The symbols move the units like this.
rf σ rn
rf π qz
rf ε dh
rf θ lg
rf φ gt
br σ zs
br π nz
br ε qj
br θ dq
br φ rg
lf σ md
lf π hb
lf ε ml
lf θ jl
lf φ sc
rg σ jc
rg π br
rg ε jq
rg θ ch
rg φ dq
mh σ gn
mh π hh
mh ε gj
mh θ qj
mh φ jz
qt σ bd
qt π fl
qt ε nt
qt θ ng
qt φ cc
qb σ lg
qb π qm
qb ε zs
qb θ pc
qb φ ml
md σ lf
md π nt
md ε fj
md θ hl
md φ lb
jh σ gj
jh π dc
jh ε nr
jh θ bd
jh φ sf
fl σ sf
fl π gj
fl ε gp
fl θ cc
fl φ qt
lb σ sc
lb π md
lb ε gb
lb θ mg
lb φ hl
sc σ lb
sc π lf
sc ε pc
sc θ nr
sc φ jl
qj σ mn
qj π jz
qj ε qt
qj θ hf
qj φ jq
dc σ gg
dc π bh
dc ε jl
dc θ sf
dc φ jh
dq σ gm
dq π rg
dq ε hf
dq θ dh
dq φ ch
gn σ mh
gn π hs
gn ε jh
gn θ mn
gn φ fd
gp σ qr
gp π mg
gp ε gt
gp θ md
gp φ nt
pf σ hf
pf π gs
pf ε bh
pf θ gn
pf φ hs
gs σ jq
gs π mn
gs ε gl
gs θ hs
gs φ pf
dr σ nz
dr π fp
dr ε fd
dr θ jc
dr φ zs
gb σ pc
gb π fj
gb ε dq
gb θ rf
gb φ qz
nr σ mg
nr π jl
nr ε rn
nr θ hb
nr φ qr
hs σ hh
hs π pf
hs ε dc
hs θ fd
hs φ gn
bh σ ng
bh π gl
bh ε sc
bh θ jh
bh φ dc
bd σ qt
bd π sf
bd ε hb
bd θ bh
bd φ gl
sb σ ch
sb π gm
sb ε hs
sb θ dr
sb φ fp
gg σ dc
gg π ng
gg ε hl
gg θ fl
gg φ gj
hl σ jl
hl π lb
hl ε qz
hl θ gp
hl φ mg
hf σ pf
hf π jq
hf ε ng
hf θ mh
hf φ hh
gm σ dq
gm π jc
gm ε pf
gm θ fp
gm φ sb
gj σ jh
gj π gg
gj ε mg
gj θ qt
gj φ fl
zs σ br
zs π dr
zs ε mn
zs θ gm
zs φ jc
nt σ hb
nt π gp
nt ε lg
nt θ lb
nt φ md
fp σ dh
fp π sb
fp ε gn
fp θ zs
fp φ dr
rn σ rf
rn π gh
rn ε fp
rn θ qb
rn φ qm
pc σ gb
pc π ml
pc ε gm
pc θ rn
pc φ gh
jc σ rg
jc π zs
jc ε gs
jc θ sb
jc φ gm
ch σ sb
ch π dq
ch ε hh
ch θ nz
ch φ dh
fd σ jz
fd π gn
fd ε sf
fd θ gs
fd φ mn
fj σ ml
fj π lg
fj ε rg
fj θ qz
fj φ gb
gl σ cc
gl π bd
gl ε lf
gl θ dc
gl φ bh
jq σ gs
jq π qj
jq ε cc
jq θ hh
jq φ hf
hh σ hs
hh π hf
hh ε gg
hh θ jz
hh φ mh
gt σ qm
gt π rf
gt ε nz
gt θ fj
gt φ lg
cc σ gl
cc π qt
cc ε md
cc θ gg
cc φ ng
nz σ dr
nz π dh
nz ε jz
nz θ rg
nz φ br
jz σ fd
jz π mh
jz ε fl
jz θ jq
jz φ qj
dh σ fp
dh π ch
dh ε mh
dh θ br
dh φ nz
gh σ qz
gh π pc
gh ε sb
gh θ qm
gh φ rn
hb σ nt
hb π qr
hb ε qb
hb θ sc
hb φ lf
qz σ gh
qz π gb
qz ε ch
qz θ gt
qz φ rf
mn σ qj
mn π fd
mn ε bd
mn θ pf
mn φ gs
lg σ qb
lg π gt
lg ε br
lg θ gb
lg φ fj
qr σ gp
qr π nr
qr ε qm
qr θ lf
qr φ hb
sf σ fl
sf π jh
sf ε qr
sf θ gl
sf φ bd
ml σ fj
ml π qb
ml ε jc
ml θ gh
ml φ pc
qm σ gt
qm π rn
qm ε dr
qm θ ml
qm φ qb
ng σ bh
ng π cc
ng ε lb
ng θ gj
ng φ gg
mg σ nr
mg π hl
mg ε rf
mg θ nt
mg φ gp
jl σ hl
jl π sc
jl ε gh
jl θ qr
jl φ nr

In the rows, zero is written as 65.

The rows follow the links: the fewer symbols apart two units are, the more alike their rows tend to be.

Each row is also shifted at random along 7 hidden directions that mean nothing.

Some units, each with a row of numbers:
gm: 62 70 68 56 58 71 66 61 54 70 60 84 69 62 50 64 83 62 71 62 57 61 70 48 59 59 64 69 68 45 64 57 47 58 53 68 84 59 63 65 71 56 60 63 67 69 84 48 64 60 85 46 67
zs: 43 60 71 63 55 59 68 59 57 66 67 75 68 62 54 52 78 66 71 72 52 61 76 47 59 55 64 70 75 61 55 56 77 57 62 72 73 65 67 64 55 45 72 56 73 62 78 54 65 66 70 45 66
ch: 90 67 59 76 63 59 66 57 61 59 67 78 71 66 84 76 50 61 60 68 64 59 54 47 68 62 47 63 58 77 54 63 69 65 56 54 73 85 76 64 50 58 55 64 64 71 51 47 62 70 62 67 63
pf: 69 71 69 64 62 66 60 58 72 63 60 73 67 63 63 62 73 63 74 70 59 57 54 55 70 69 66 62 62 59 69 59 40 54 62 56 73 67 58 64 73 56 66 65 62 70 60 48 66 58 82 60 66
rg: 85 65 60 66 65 68 67 81 63 68 66 70 70 66 71 70 61 59 57 58 85 62 57 79 69 65 64 61 59 65 65 61 57 68 63 61 60 68 72 67 80 76 52 62 61 61 56 67 66 58 56 70 56
qt: 47 64 67 52 59 70 69 80 46 70 56 65 69 67 61 59 57 60 58 62 73 63 80 65 74 68 67 58 70 55 71 64 78 76 68 60 66 64 59 64 70 81 53 68 56 58 77 81 61 62 53 74 66
ml: 96 63 55 73 77 59 62 68 81 69 77 48 59 62 61 65 69 69 68 69 66 78 62 88 60 58 77 74 59 77 65 65 64 61 77 79 49 55 59 69 68 68 76 68 70 60 59 86 78 58 66 73 65
qz: 60 67 63 61 61 53 67 65 61 71 76 70 74 64 71 67 62 51 63 77 63 78 69 66 60 59 70 69 59 62 70 66 67 63 58 66 72 56 56 68 54 60 60 77 59 72 75 54 64 65 50 71 71
gg: 74 77 67 56 65 65 67 54 65 62 65 63 69 63 68 65 65 60 68 73 50 71 63 60 70 66 70 61 60 65 77 68 57 64 64 60 76 61 51 61 61 65 66 78 60 71 73 66 56 65 79 76 74
gj: 93 68 61 57 66 54 65 67 35 63 63 77 70 66 76 69 38 49 62 76 69 63 81 38 66 67 51 61 70 59 67 63 86 72 65 42 83 74 51 58 40 73 44 76 42 70 67 60 61 74 30 83 69
br: 46 55 66 71 58 57 67 74 74 67 69 62 67 69 73 61 74 61 62 64 76 66 58 85 63 59 72 62 61 73 63 67 77 66 63 78 47 63 78 74 69 62 79 56 79 60 63 57 61 62 49 55 62
dq: 88 72 58 66 65 52 66 59 70 65 75 64 75 58 76 65 65 52 72 85 58 73 58 67 65 57 75 64 48 71 67 61 55 54 62 61 69 65 53 70 60 55 70 77 63 70 63 55 59 59 68 73 64
nr: 81 63 62 62 74 76 64 65 60 65 61 69 55 71 58 75 66 73 62 51 72 67 64 59 59 71 55 70 77 52 67 69 64 70 67 66 70 62 70 59 73 70 54 58 61 69 72 70 70 71 62 62 67
dh: 107 76 58 51 67 53 76 42 63 60 77 71 78 50 63 67 77 59 71 82 34 76 69 48 57 55 71 70 65 59 72 58 62 57 60 73 85 58 55 59 51 39 74 70 65 77 92 54 45 69 88 51 71
sb: 64 61 68 70 69 65 59 79 68 77 65 69 59 72 61 69 68 59 64 48 73 64 71 80 60 66 61 70 62 61 67 70 64 63 68 76 55 58 73 68 72 75 63 65 70 70 64 67 75 57 50 63 68
nt: 91 65 55 58 67 64 68 57 56 55 69 63 67 60 74 67 52 66 63 81 62 71 64 52 68 60 64 63 68 72 63 57 76 69 67 55 76 79 55 64 53 60 56 68 55 59 65 69 61 69 62 79 67
qr: 89 59 60 56 72 73 65 67 48 63 61 69 58 65 53 71 66 70 65 59 69 67 77 50 53 63 60 69 85 51 65 61 79 69 70 67 78 63 60 63 60 64 55 62 58 64 81 70 66 70 53 63 68
gh: 88 70 57 58 73 50 62 58 60 71 80 68 70 56 63 67 58 50 77 88 55 79 74 56 57 57 70 76 61 62 74 59 56 49 69 63 80 54 39 62 50 56 58 85 49 77 71 64 70 58 56 80 73
jq: 58 72 67 61 59 62 68 73 58 68 62 65 76 61 73 56 56 55 66 75 69 63 70 72 81 65 73 59 55 66 69 63 55 66 68 54 63 64 53 62 70 74 59 76 54 63 58 75 59 58 65 79 61

Start, symbols taken left to right, then the unit you end at.
Answer with the unit's name.
45 69 75 54 56 53 71 66 54 68 63 77 76 66 66 58 70 50 66 71 62 66 74 58 64 67 67 60 67 52 73 67 69 65 60 60 73 60 60 62 57 62 63 69 60 73 78 49 54 67 53 59 70
π φ σ φ ε ε ε π σ σ -> rn
38 56 68 80 62 68 56 87 68 73 61 60 54 86 76 75 54 65 49 44 91 66 65 88 62 72 57 63 63 75 59 81 87 82 63 70 45 65 83 74 69 92 62 65 72 59 56 68 77 70 28 76 68
θ φ ε σ ε θ φ θ ε π -> gn
77 71 57 68 61 57 63 64 62 70 73 66 68 65 65 65 67 57 64 72 59 76 71 63 56 52 71 70 59 68 60 65 76 67 58 73 72 62 60 73 52 61 70 73 68 61 78 58 66 65 60 64 71
ε θ σ θ σ π ε -> jz
68 60 66 81 72 57 62 53 65 61 75 66 60 65 67 67 55 72 68 71 56 67 69 50 59 64 52 76 69 75 49 69 77 61 67 66 66 73 71 64 43 57 69 61 69 68 56 65 73 76 62 63 66
θ σ π σ ε ε ε θ -> gl
103 64 51 67 69 64 67 72 63 65 71 65 66 64 72 75 60 64 56 66 78 73 60 73 64 58 68 66 62 70 60 61 70 72 63 66 64 70 68 70 71 71 59 65 64 58 64 71 70 65 56 74 64
ε θ σ π θ θ π π σ σ -> fp
88 64 54 51 68 65 72 70 69 67 74 61 69 59 66 69 74 61 60 65 74 78 60 82 57 57 77 64 64 60 73 58 66 67 65 77 62 56 63 68 75 62 63 66 66 62 79 70 62 58 60 66 65
θ π σ ε σ π σ θ -> gm
81 57 58 58 72 66 65 59 75 55 68 65 59 64 65 66 76 72 70 73 73 70 46 64 58 64 70 65 70 64 71 56 60 58 67 65 67 65 60 64 71 52 66 57 64 63 63 54 73 64 65 61 68
σ φ π π φ θ φ -> hl
67 67 67 56 63 69 69 69 64 61 61 63 65 67 61 66 74 68 62 57 66 65 66 70 63 68 71 57 72 58 73 68 74 73 64 69 67 63 67 66 70 64 69 60 68 65 81 64 53 71 63 59 67
σ ε θ φ θ σ φ θ -> md
50 78 71 61 58 58 72 54 60 66 65 67 74 59 70 60 56 56 70 79 43 63 75 52 76 65 65 64 56 68 69 65 55 59 64 56 77 67 53 60 54 62 64 81 57 74 68 66 54 64 81 74 68
θ φ ε ε π φ π φ φ θ -> hl
88 54 58 74 79 68 62 69 73 67 71 56 56 65 58 73 68 77 62 50 70 69 64 80 53 64 63 73 71 70 62 66 79 66 72 81 52 62 80 68 67 65 71 56 76 63 65 79 69 69 59 59 63
θ σ θ σ σ ε φ -> dh
66 59 62 70 75 59 58 62 94 60 72 60 56 66 78 72 67 63 74 77 77 75 37 84 61 70 73 64 52 73 78 67 41 51 66 57 55 58 60 65 74 58 69 70 57 73 41 48 80 63 58 80 69
θ θ φ π π σ θ π φ θ -> mg
108 70 52 67 81 63 58 64 77 67 74 49 58 61 62 70 59 67 72 74 61 77 64 76 60 62 77 71 56 75 73 63 58 60 74 70 63 55 47 67 64 71 70 79 60 67 59 84 75 59 67 85 72
π π ε π θ π π ε σ -> nz
96 71 55 47 76 79 74 71 55 63 65 62 68 57 64 77 61 66 59 55 74 72 67 69 64 69 68 63 72 49 78 61 60 73 68 62 75 61 59 58 78 75 46 71 49 67 80 82 55 64 63 77 63
π φ θ σ ε θ ε -> sb
75 60 70 75 73 70 59 76 60 68 58 67 57 74 69 70 46 69 62 46 80 50 69 68 71 78 46 66 67 67 62 70 72 70 75 59 53 74 78 58 66 83 54 61 64 67 43 76 69 68 48 71 60
ε π π θ σ θ ε ε θ -> gb
59 62 63 68 68 65 71 62 75 56 71 62 70 60 80 72 61 68 60 70 76 67 48 72 67 69 66 66 62 71 66 66 58 64 62 60 59 74 74 67 70 59 63 63 63 66 51 60 59 70 65 70 55
θ θ σ θ σ π π -> qz
61 71 66 58 67 61 69 61 64 64 73 59 68 63 72 68 59 64 65 72 63 75 67 68 65 71 70 67 64 63 71 70 62 69 66 63 66 60 60 61 62 67 62 75 59 71 70 69 60 71 64 77 66
π θ θ φ φ ε ε ε π -> hf
88 70 67 62 69 72 64 55 74 65 60 71 62 65 58 69 75 69 68 53 54 59 58 63 65 69 57 63 66 62 72 64 50 59 64 69 71 66 69 57 73 59 67 61 70 71 67 62 62 60 87 55 69
σ ε ε φ ε φ π θ π θ -> fj
86 70 65 69 68 64 59 43 60 57 62 67 61 65 64 65 55 71 72 77 40 60 71 33 67 64 51 67 70 76 56 64 72 61 67 58 81 78 59 60 43 56 67 69 63 68 62 65 68 75 80 67 72
π θ θ φ ε ε π φ θ -> gh
